Each row has a name. Each question is about the rows just above it.

K_515: [130  82 143  77 112]
K_790: [160 161  88 160 133]
K_813: [174 138  87  87 177]
K_491: [109 133 165 120 120]
K_516: [130 140  98 135 143]
K_7: [129  82 141 135 122]
K_569: [122 155 113 167  90]
K_127: [125 184 179 203 147]
K_794: [123 127 115 102 144]
Shift each entry of [179] by +1 times 1:	[180]
[130 140  98] with -1 step of 1 on every entry:	[129 139  97]
Move every entry of [140  98 135] by +1 step of 1.	[141  99 136]
Move every entry of [174 138  87] by -1 step of 1.	[173 137  86]
[174 138  87] with +1 step of 1 on every entry:	[175 139  88]

K_132: [125 130 123 151 121 139 118 135]
K_817: [123 195 126 142  92 156 115 136]
K_274: [115 118 128 115 135 130  95 130]
[139] with +1 step of 1 on every entry:	[140]
[118] with -1 step of 1 on every entry:	[117]
[121 139 118] with +1 step of 1 on every entry:	[122 140 119]
Move every entry of [142] by -1 step of 1.	[141]
Shift each entry of [123 151 121 139] by +1 times 1:	[124 152 122 140]
Shift each entry of [123 151 121 139] by -1 times 1:	[122 150 120 138]
[135] with -1 step of 1 on every entry:	[134]

K_824: [184 200  48 103  87 157 195 187 167 123]
K_850: [139 124 158 138 172  73 190  89 141 192]
K_18: [112 189 128  60 120 204 199 125  88 201]
K_737: [ 42 138 212  56 190 160  50  72 126 100]
K_221: [ 89 151 195  74 141 100 200 160 173  91]
K_131: [212  55  59 175 193 174 165 118  52 177]
Move every entry of [157] by +1 step of 1.	[158]
Move every entry of [48] by +1 step of 1.	[49]

K_304: [119 140 158 126 139 107 162 121 106 111 137 141 114 141 152 102 141 141
 132 132 164 132 162 149 106 138 136 140 121 153 132 127 128 119 140 166
 147 118]
K_275: [121 131 184 119  84 119 114 132 152 191 144 119 120 196 168 175 134 128
  90  92 134 138 112 100 104 140 104 139 177 145 164 112 164 159 115 161
 130 111]
K_29: [117 128 134 121 127 130 123 130 134 124 113 130 132 130 142 124 145 120
 130 113 124 108 124 137 128 143 135 146 125 118 106 141 111 132 123 129
 113 107]
K_350: [120 131 114 115 101 132  88 126 150 149 116 135 134 123 123 161 127 115
 128 106 118 114  99 111 133 130 119 138 129  92 123 139 131 136 132 105
  99 124]
K_812: [119 140 158 126 139 107 162 121 106 111 137 141 114 141 152 102 141 137
 132 132 164 132 162 149 106 138 136 140 121 153 132 127 128 119 140 166
 147 118]
[132] with +1 step of 1 on every entry:	[133]
Move every entry of [132  88 126 150] by -1 step of 1.	[131  87 125 149]

K_884: [156 128 127 209 149 129 126 114 131 126  69 123 115 146 125 105 110 127
  87 127  89 130  86  93  90 128  88 144 124  87 127 164 111 135]
K_594: [150 109 106 180 127 127 154 149 108 110  72 156 110 130 156 133 141 107
 129 110 126 155  80 125 124 154 125 133 156 123 151 138 149 116]
K_593: [140 150 154 178 163 127  98 100 167 166 130  99 131 157  97  95  99 157
  96 144 101  98 151 102 101 104 107 144  96 101 101 158  97 165]
Shift each entry of [128] by +1 times 1:	[129]
Shift each entry of [88] by -1 times 1:	[87]
Shift each entry of [155] by +1 times 1:	[156]

K_795: [146 127 121 100]
K_898: [117 130 148 116]
K_821: [123 106 105 111]
K_675: [166 118 147 122]
K_199: [129 161 120 147]
K_502: [138 123 116  65]
K_82: [ 87 139 127 121]
[123 106] with -1 step of 1 on every entry:	[122 105]
Shift each entry of [130] by -1 times 1:	[129]
Shift each entry of [129 161 120] by +1 times 1:	[130 162 121]
Move every entry of [121] by +1 step of 1.	[122]
[148] with -1 step of 1 on every entry:	[147]
[106] with -1 step of 1 on every entry:	[105]
Move every entry of [138 123] by -1 step of 1.	[137 122]

K_557: [114 147 100 151 144 149 104 149 120]
K_960: [134 127 126 127 129 126 124 128 129]
K_483: [149 159  89  63 161 162  91 164 140]
Move every entry of [126] by +1 step of 1.	[127]
Move every entry of [127] by +1 step of 1.	[128]

K_628: [141 136 134 105 115]
K_530: [119 149 155 140 142]
K_937: [170 115 104  65  89]
[115] with +1 step of 1 on every entry:	[116]
Shift each entry of [155] by +1 times 1:	[156]

K_299: [144  81 123 131 156 155 149 151 125 108  89 172 119 121 139  83 142 117
 114]
K_368: [133 155 156 149 139 125  78 166 112 153 155 123 151 138 104 153  90 116
 153]
K_220: [144  81 123 131 156 155 149 151 125 108  89 172 119 121 139  83 142 112
 133]
K_397: [ 96 163 116  85 112 122 181 105 131 152 120 135 103 127 150 115 128  99
  97]
K_336: [137 125 154 159 132 129  90 176 125 153 133  96 105 137 100 124  93 167
 145]
K_298: [135 139 131 120 106 122  77  89 142 114 166 122 131 166 144 168 146 117
  94]
K_55: [116 141 140  66 131 122 190  93 108 137 104 134 108 118 140  88 125 117
 114]
Shift each entry of [123 131] by -1 times 1:	[122 130]
[144] with +1 step of 1 on every entry:	[145]

